In the rows, 128 means zero.
Here are made-up nodes, facts about them, and rows of numbers that follow some of those facts. Name the node behind each unnamed row.

Some rows with their names:
[ 94 113 195 138 135 106  87 142 153 118 114]: J_731
[ 84 123 171 163 105 125  73 116 156 105 108]: J_321
[ 89 122 168 161 116 121  74 125 140 116 109]: J_760
[ 95 112 195 157 129 113 103 133 142 131 100]: J_424
[ 80 116 170 162 116 104  88 135 148 122 111]: J_366
[ 82 118 164 170 119 107  79 128 141 112 105]: J_521
[ 71 109 164 161 114 110  78 136 137 122  96]: J_254
[ 64 108 197 140 110 115 107 137 124 146  91]: J_157
[100 139 171 205 114 111 107 102 137 125 109]: J_828
[ 84 112 170 158 131 107  73 139 151 108 104]: J_831
[ 89 111 163 178 119 109  88 134 148 123 102]: J_809
[114 144 192 181 118 126 113 102 130 135 116]: J_519
[ 86 119 161 161 114 122  71 129 139 117 108]: J_33
[ 70 100 164 169 103 117  91 139 134 140  89]: J_792
[ 80 111 170 154 122 104  82 142 157 116 111]: J_306
[ 96 116 201 152 122 103  90 119 127 117 105]: J_530
[ 89 122 165 159 114 123  78 129 141 120 111]: J_400
[ 82 118 168 159 104 125  72 123 160 108 107]: J_801
[ 76  97 168 165 100 105  76 132 127 125  91]: J_921
[ 76 119 172 169 113 111  80 118 161 102  99]: J_956
[ 95 105 175 161 120 101  60 129 171  87 108]: J_225
[ 71 108 167 167 119 119  95 143 145 136  89]: J_245
[ 98 143 169 204 122 111 113 108 149 124 111]: J_153
[100 140 171 206 116 110 107 103 142 123 110]: J_357
[ 96 149 163 194 110 118  89  99 132 116 120]: J_515

Facts:
Λ: belongs to class; π: is of sort; η: points at; ξ: uses
J_103	Λ	410; J_14	Λ	253; J_142	Λ	410; J_153	Λ	789
J_157	Λ	410; J_184	Λ	789; J_219	Λ	789; J_225	Λ	338
J_242	Λ	410; J_245	Λ	789; J_254	Λ	253; J_29	Λ	410
J_296	Λ	338; J_306	Λ	789; J_310	Λ	410; J_320	Λ	789
J_321	Λ	338; J_33	Λ	253; J_341	Λ	789; J_357	Λ	789
J_366	Λ	789; J_38	Λ	253; J_385	Λ	253; J_400	Λ	789
J_414	Λ	338; J_420	Λ	789; J_422	Λ	410; J_424	Λ	410
J_434	Λ	338; J_438	Λ	789; J_467	Λ	338; J_468	Λ	253
J_478	Λ	338; J_515	Λ	253; J_519	Λ	410; J_521	Λ	253
J_530	Λ	410; J_539	Λ	338; J_550	Λ	410; J_560	Λ	789
J_562	Λ	789; J_576	Λ	338; J_578	Λ	253; J_579	Λ	253
J_609	Λ	253; J_620	Λ	789; J_660	Λ	410; J_668	Λ	789
J_712	Λ	410; J_717	Λ	253; J_731	Λ	410; J_741	Λ	338
J_760	Λ	789; J_762	Λ	789; J_785	Λ	338; J_792	Λ	253
J_801	Λ	338; J_809	Λ	253; J_828	Λ	789; J_830	Λ	789
J_831	Λ	789; J_84	Λ	789; J_85	Λ	338; J_868	Λ	789
J_89	Λ	338; J_921	Λ	253; J_954	Λ	253; J_956	Λ	338
J_978	Λ	410; J_987	Λ	789; J_992	Λ	338; J_103	π	dribril
J_14	π	skurol; J_142	π	brete; J_153	π	brete; J_157	π	gatram
J_184	π	ruste; J_219	π	dribril; J_225	π	petam; J_242	π	skurol
J_245	π	fura; J_254	π	petam; J_29	π	ruste; J_296	π	ruste
J_306	π	gatram; J_310	π	brete; J_320	π	gatram; J_321	π	ruste
J_33	π	petam; J_341	π	petam; J_357	π	fura; J_366	π	gatram
J_38	π	ruste; J_385	π	gatram; J_400	π	dribril; J_414	π	fura
J_420	π	skurol; J_422	π	ruste; J_424	π	brete; J_434	π	gatram
J_438	π	skurol; J_467	π	gatram; J_468	π	fura; J_478	π	gatram
J_515	π	ruste; J_519	π	brete; J_521	π	ruste; J_530	π	ruste
J_539	π	petam; J_550	π	ruste; J_560	π	skurol; J_562	π	petam
J_576	π	fura; J_578	π	fura; J_579	π	dribril; J_609	π	fura
J_620	π	brete; J_660	π	fura; J_668	π	fura; J_712	π	fura
J_717	π	ruste; J_731	π	gatram; J_741	π	ruste; J_760	π	petam
J_762	π	fura; J_785	π	fura; J_792	π	brete; J_801	π	dribril
J_809	π	fura; J_828	π	fura; J_830	π	brete; J_831	π	petam
J_84	π	gatram; J_85	π	fura; J_868	π	fura; J_89	π	fura
J_921	π	skurol; J_954	π	ruste; J_956	π	petam; J_978	π	gatram
J_987	π	skurol; J_992	π	skurol; J_153	η	J_38; J_157	η	J_85
J_184	η	J_956; J_219	η	J_576; J_225	η	J_530; J_242	η	J_245
J_245	η	J_153; J_254	η	J_400; J_29	η	J_620; J_296	η	J_519
J_306	η	J_578; J_310	η	J_306; J_320	η	J_424; J_341	η	J_668
J_357	η	J_609; J_366	η	J_422; J_38	η	J_414; J_385	η	J_921
J_420	η	J_809; J_422	η	J_660; J_424	η	J_254; J_467	η	J_762
J_468	η	J_992; J_521	η	J_562; J_530	η	J_385; J_539	η	J_987
J_560	η	J_831; J_576	η	J_792; J_578	η	J_103; J_579	η	J_320
J_609	η	J_717; J_620	η	J_467; J_717	η	J_242; J_731	η	J_521
J_741	η	J_157; J_792	η	J_830; J_809	η	J_741; J_828	η	J_219
J_831	η	J_184; J_84	η	J_310; J_85	η	J_478; J_89	η	J_366
J_921	η	J_29; J_956	η	J_539; J_978	η	J_225; J_992	η	J_978
J_14	ξ	J_562; J_142	ξ	J_660; J_153	ξ	J_717; J_157	ξ	J_242
J_225	ξ	J_478; J_242	ξ	J_89; J_245	ξ	J_921; J_254	ξ	J_245
J_306	ξ	J_954; J_310	ξ	J_157; J_321	ξ	J_434; J_33	ξ	J_801
J_357	ξ	J_519; J_366	ξ	J_341; J_38	ξ	J_668; J_385	ξ	J_978
J_434	ξ	J_438; J_438	ξ	J_530; J_478	ξ	J_731; J_515	ξ	J_828
J_519	ξ	J_515; J_530	ξ	J_296; J_550	ξ	J_868; J_560	ξ	J_310
J_562	ξ	J_225; J_576	ξ	J_792; J_579	ξ	J_33; J_609	ξ	J_38
J_660	ξ	J_385; J_668	ξ	J_14; J_712	ξ	J_609; J_717	ξ	J_550
J_731	ξ	J_831; J_760	ξ	J_321; J_762	ξ	J_142; J_785	ξ	J_254
J_792	ξ	J_560; J_801	ξ	J_366; J_831	ξ	J_306; J_85	ξ	J_785
J_868	ξ	J_357; J_921	ξ	J_576; J_954	ξ	J_85; J_978	ξ	J_579
J_992	ξ	J_760

Which node is each row?
Some rows may be nodes named above.
[ 85 115 174 175 111 108  80 116 161 101 101] | J_992
[ 67 100 173 169  99 120  90 129 154 127  83] | J_576
[ 95 124 191 143 123 127  90 127 135 127 109] | J_103
[ 89 121 195 149 131 113  94 127 136 121 103] | J_422
[ 89 115 166 170 106 131  79 122 163 116 101] | J_414
[ 93 105 175 160 120 100  62 129 172  86 108] | J_225
[108 142 167 197 110 125 100  99 139 126 116] | J_868
[ 70 100 164 170 102 114  92 140 134 141  89] | J_792
[106 150 194 172 121 123 104  96 125 123 118] | J_550
[105 142 166 198 110 123  98 100 138 125 116] | J_868
[ 64 105 173 162 106 117  90 134 127 135  84] | J_560
[ 85 116 169 171 122 110  84 128 142 117 101] | J_420
[ 88 122 166 159 115 123  77 127 141 119 112] | J_400
[ 59 100 173 170  89 122  94 128 144 135  78] | J_89
[ 96 114 165 166 113 125  84 132 147 128 107] | J_830
[ 86 109 170 166 107  95  78 132 142 116 114] | J_385
[100 116 166 148 133 119  59 139 159 101 118] | J_562
[ 79 115 173 165 102 106  82 121 163 109 110] | J_467
[ 71 106 166 167 119 119  95 142 146 135  88] | J_245
[104 112 157 156 134 118  59 142 163 101 116] | J_14
[ 93 113 197 144 121 104  95 130 137 125 111] | J_978
[ 83 113 160 152 115 120  65 138 143 116 109] | J_954
[ 74 101 196 150 111 121 111 137 124 152  84] | J_310
[ 95 107 173 173 112 105  88 131 144 124 104] | J_620
[121 111 187 140 147 124  73 143 166 111 117] | J_712
[ 98 111 165 164 115 125  78 133 147 124 109] | J_762
[ 61 112 194 148 120 124 109 135 123 146  77] | J_242
[ 83 105 168 163 102 132  75 131 161 118  97] | J_785
[ 86 149 164 199 121 106 101 102 140 116 114] | J_717
[ 89 114 168 148 115 122  66 135 178 102 118] | J_478
[ 93 114 198 145 120 104  94 131 139 125 111] | J_978
[ 94 107 172 176 112 105  88 131 144 123 106] | J_620
[111 109 163 158 133 121  64 143 168 106 117] | J_668
[ 79 115 171 164 119 111  83 131 140 117 100] | J_341
[ 81 116 164 168 117 107  81 133 147 116 105] | J_579
[ 70 107 166 167 119 118  93 142 145 135  87] | J_245
[ 83 106 168 160 102 132  77 130 160 119  97] | J_785
[ 70 108 165 163 114 110  77 136 138 121  94] | J_254
[ 79 102 171 167 109 116  82 134 167 116  95] | J_85
[ 82 117 170 161 105 125  73 121 160 109 107] | J_801
[101 108 159 168 145 106  73 148 175 104 112] | J_609
[ 82 123 169 161 102 122  77 121 161 111 114] | J_434
[ 94 116 160 159 144 103  66 145 170  96 117] | J_38
[ 87 122 167 158 114 122  77 128 142 120 111] | J_400
[ 84 114 160 152 118 120  67 137 142 115 108] | J_954

The same nodes again, as new rows of numbers:
Some nodes and their rows:
[122 193 154 153 186  88 152 144 165 129 126 112 122  93 162]: J_660
[170  82  93  96 127 164 176 153 139 206 113 135 122 124 142]: J_792
[141 125 142 116 163 152 147 134 125 153 120 166 139 164 113]: J_153
[121 145 176  96 101  92 117  70  98 109  91 105  87 106 170]: J_103
[161 128 100 137  98 199 156 141  91 130 122 137 122 140 122]: J_954
[ 82 179 150 172 137 145 156 113  36  76 160 143 120 115 162]: J_478
[119 158 109 158 178 137 128 135 111 177  75  91 164 158 110]: J_762
[103 169 133 179 122 161 132 121  89  47 189 167 122 114 148]: J_225
[118 125 146 105 106 115 136 117 113 157  87 155 161 189 140]: J_830
[ 63  98 138 141 120  91 117  84 138 113 126 134 136 103 153]: J_956
[132 130  76 125 128 122  92 202 138 142 162 100 140 142 109]: J_357
[159  80  89  97 118 172 198 146 119 195 101 110 102 109 115]: J_921
[152  66  97  85 133 176 166 146 158 181 153 117 117 124  83]: J_560
[132 153 154 121 184 100 115 145 153 116 137 132  90  92 168]: J_142
[167 102 134 139  54 121 100 128 171 128 147 180 161 138 106]: J_468
[129 105 125 135  85 151  69 127 148 136 112 140 155 141  92]: J_828
[ 95 130  97 150 125 172 146 104 111 118 161 139 122  62 163]: J_85
[117 126 180 117  99 101 163 114 102 159 115 125 134 171  93]: J_400
[115 113 168 128  90 122 109 132 128 161 127 138 154 152  80]: J_320
[150 152  94 151 110 128 116 200 104 128 147 121 134 157 117]: J_609
[153 107 106 144  89 183 192 146 128 195 130 132 132 112 110]: J_254
[126 172 135 139 133 134 113 132 140 111 126 120 114  80 163]: J_712
[124  73 137 109  95 127 105 140 146 132 107 141 135 159  70]: J_420
[108 118  73 116 148 154 163  92 145 174 159 113 126  54 174]: J_576
[157 110  91 118 112 200 162 125 147 184 131 131 150 120 118]: J_245

Which node is each row?
A row may be one of the nodes named above.
[171  86  87 101 125 169 177 147 134 209 121 136 126 133 147] | J_792
[143 123 126  85 153 151 134 135 150 148 114 123  88  59 182] | J_310
[118 145 183  93 106  89 122  79 109 109 100 104  94 103 166] | J_103
[175 184  79 102 148 180  89 112  59  50 125 129 145 199 157] | J_562
[ 97 130 132 109 111 113 166 120 132  90 191 171 104 103 146] | J_992
[ 88 118 193 135 109 107 113 138 148 127  99 141 119  74 158] | J_424
[143 124 112  84 152 142 145 125 159 149 127 129  98  60 188] | J_310
[106 135 130 126 192  59 143 109 129 119 178 106  83 112 135] | J_801
[191 117  80  93 110 124  77  91 114  94  72 121 142 177 153] | J_521
[ 85 179 133 174 134 149 147 106  48  80 163 135 120 124 158] | J_478
[177 133 134 172 160 164 144 125 118  98 126 151 122 174  96] | J_38
[ 83 183 133 169 134 154 158 105  45  75 157 136 116 123 159] | J_478
[104 111  72 116 137 154 162  87 142 171 157 120 128  65 178] | J_576
[ 85 175 124 170 135 147 147 114  49  70 167 138 122 116 163] | J_478
[154 179 164 131 162  55 127 148 194 122 187 123  82 103 157] | J_978
[ 90  95 146 115 131 132  99 145 112 155  69 128 143 158 103] | J_620
[176 162  96  98 143 187  46 108  65  28 139 116  68  93 183] | J_731
[166 102 149 146 172  65 134 181 149 165 165 107  86 162  68] | J_579
[108 135 138 123 190  68 134 109 126 121 179 101  88 124 139] | J_801
[131 148 117 159 117 196 134 160  86 115 142 130 137 147  97] | J_831
[109 175 162 133 166 110 146 145 145 127 128 126  97  94 173] | J_519
[ 99 135 161 144 139 114 134  42 155 116 104 157 162 114 155] | J_414
[190 100  74  79  96 113  73  84 112 103  78 127 149 177 142] | J_521
[134 170 137 137 163 124 121 131 157 104 138 106  85  75 154] | J_550
[159 149 124 153 133 159 142 172  62  79 131 137 108 179  96] | J_14
[164 142 109 138 117 112 140 185 122 136 131 111 126 157 120] | J_717
[152 138 106 116 116 190 133 139  61 120 151 132 125 155 110] | J_306
[156 184 164 129 168  50 127 141 191 113 195 123  81  99 151] | J_978
[156 188 107 143 138 161 123 134  87  98 129 127 161 194 130] | J_668
[118 132 143  95 122 121 148 127 154 115 123 121  85  66 155] | J_242
[132 138 145 106 127 141 146 123 147 150 137 104  92  70 167] | J_157
[155 123 118 140 132 113 142 155 134 137 114 137 133 158 100] | J_515
[ 64  84 148 149 142 103 108  88  93 136  98 112 128  98 132] | J_467

